Below are the code and all the weights of a small trained network. Each question names an input and a class and asks about switching units off, where a switched-off unit gives its printed mean instead of its output.

import numpy as np


def w(rows, s, z=0):
    codes = np.array(rows[::2]) - 128.0
    scale = np.full(codes.shape[1], s)
    scale[-1] = z or s
    return codes * scale


def norm(h):
    return h / np.sqrt((h * h).mean(-1, keepdims=True) + 1e-5)


def f(y):
    return np.maximum(y, 0)


def log_softmax(a):
    a = a - a.max(-1, keepdims=True)
    return a - np.log(np.exp(a).sum(-1, keepdims=True))


def net(x, mask):
    res = np.array(x, float).reshape(1, 8) / 4 @ E
    u = 0
    for l in range(2):
        y = f(norm(res) @ A[l][:, :-1].T + A[l][:, -1])
        res = res + np.where(mask[u : u + 3], y, B[l][:, -1]) @ B[l][:, :-1]
        u += 3
    return log_softmax(norm(res)[-1] @ U[:, :-1].T + U[:, -1])


A, B = {}, {}
E = w([
[185,103,74,153],'x0',
[136,63,127,186],'x1',
[76,136,81,184],'x2',
[100,89,68,124],'x3',
[153,136,134,64],'x4',
[132,121,227,140],'x5',
[171,255,184,195],'x6',
[64,141,177,72],'x7',
],0.008)
A[0] = w([
[242,60,207,73,1],'0.n0',
[178,1,63,215,92],'0.n1',
[13,166,69,138,124],'0.n2',
],0.0081,0.0022)
B[0] = w([
[69,255,70,160,191],'0.n0',
[102,70,50,78,253],'0.n1',
[38,170,7,219,205],'0.n2',
],0.0089,0.0051)
A[1] = w([
[172,114,85,110,4],'1.n0',
[186,86,151,252,165],'1.n1',
[221,192,118,49,115],'1.n2',
],0.013,0.0038)
B[1] = w([
[225,208,171,92,170],'1.n0',
[209,84,18,2,224],'1.n1',
[37,114,97,32,255],'1.n2',
],0.0074,0.004)
U = w([
[74,60,42,95,192],'0',
[171,73,191,176,1],'1',
[97,225,169,193,122],'2',
[254,153,132,148,101],'3',
[118,163,103,227,51],'4',
[99,161,200,43,155],'5',
],0.017,0.0097)

Each question gives the input, the list of numbers given to net, and the class t.
The units are the neurons (one row each of A and B). Each row of codes is followed by its name. A weight is (code - 128) times the scale printed after its matrix; where a second scale follows, it is the last column's (A, B and U).
mask holds one flag per neuron, layer by layer. A switched-off neuron (its flag False) gives its mean, the last column of its row in B, instead of its output. The means were averaged over made-up inputs and are rounded, as every weight is.
A unit's drop is (log p(t) with every unit on - log p(t) with that unit switched off) / (log p(t) with every unit on - log p(t) with every unit switched off).
The circuit of an input: a set's keep is (log p(t) with only the set's units on - log p(t) with every unit switched off) / (log p(t) with every unit on - log p(t) with every unit switched off). Starting from all 6 units, units are removed one at a time, each time the one whose removal leaves the highest keep (on an exact tie, the one counted first), for as long as the keep stays at least 0.8.
circuit, biggest first: the units of the circuit, biggest drop first
unit that matters most: the unit with the biggest drop
top k neurons: the k neurons with the biggest drops, biggest first
k most important neurons of layer l: the k neurons of layer l with the biggest drops, biggest first
input [3,8,-8,-3,-3,6,1,-5], class 0: circuit, biggest first => (1.n1)
input [-6,2,3,-3,7,1,-3,1], class 5: circuit, biggest first => (0.n1 1.n1)
input [-6,-1,-5,8,2,6,-5,1], class 5: top 4 neurons => (0.n1 0.n2 1.n1 1.n2)
input [-3,8,3,-6,3,7,3,-7], class 3: top 2 neurons => (1.n1 1.n2)
input [6,3,5,0,-2,-8,3,8], class 4: top 3 neurons => (0.n2 1.n2 1.n1)
input [6,3,-6,1,4,4,-3,8], class 5: top 3 neurons => (0.n1 0.n2 1.n1)
input [2,-1,8,-6,-4,0,1,7], class 4: circuit, biggest first => (0.n2 1.n2)
input [4,4,-1,-5,-3,-3,5,7], class 5: top 2 neurons => (0.n2 1.n1)
input [5,-1,4,-6,-3,1,3,1], class 3: top 3 neurons => (1.n1 0.n1 1.n2)
input [6,-4,-5,-1,2,-3,2,-6], class 5: 2 most important neurons of layer 1 => (1.n2 1.n0)
input [-3,-3,-7,0,-3,5,0,-3], class 2: top 3 neurons => (0.n0 0.n1 1.n1)
input [3,4,-1,3,7,-6,8,7], class 5: 2 most important neurons of layer 1 => (1.n2 1.n1)
input [8,-8,-5,-8,8,-2,6,-7], class 5: top 2 neurons => (1.n2 0.n2)
input [7,-4,2,6,4,-8,6,8], class 2: circuit, biggest first => (0.n1 1.n1)
input [8,-2,1,0,-4,-1,5,3], class 3: unit that matters most => 0.n1
input [-7,6,-3,-3,5,-3,8,-3], class 5: circuit, biggest first => (1.n2 0.n2)
input [-5,-3,-6,-2,0,4,1,-5], class 2: 2 most important neurons of layer 0 => (0.n0 0.n1)
input [-8,-5,5,6,5,8,-1,-6], class 2: top 3 neurons => (0.n1 1.n1 1.n2)
input [3,5,0,-1,4,-1,8,-7], class 0: top 2 neurons => (1.n1 1.n2)
input [-1,7,-3,-5,6,-6,6,-1], class 0: 2 most important neurons of layer 1 => (1.n2 1.n1)
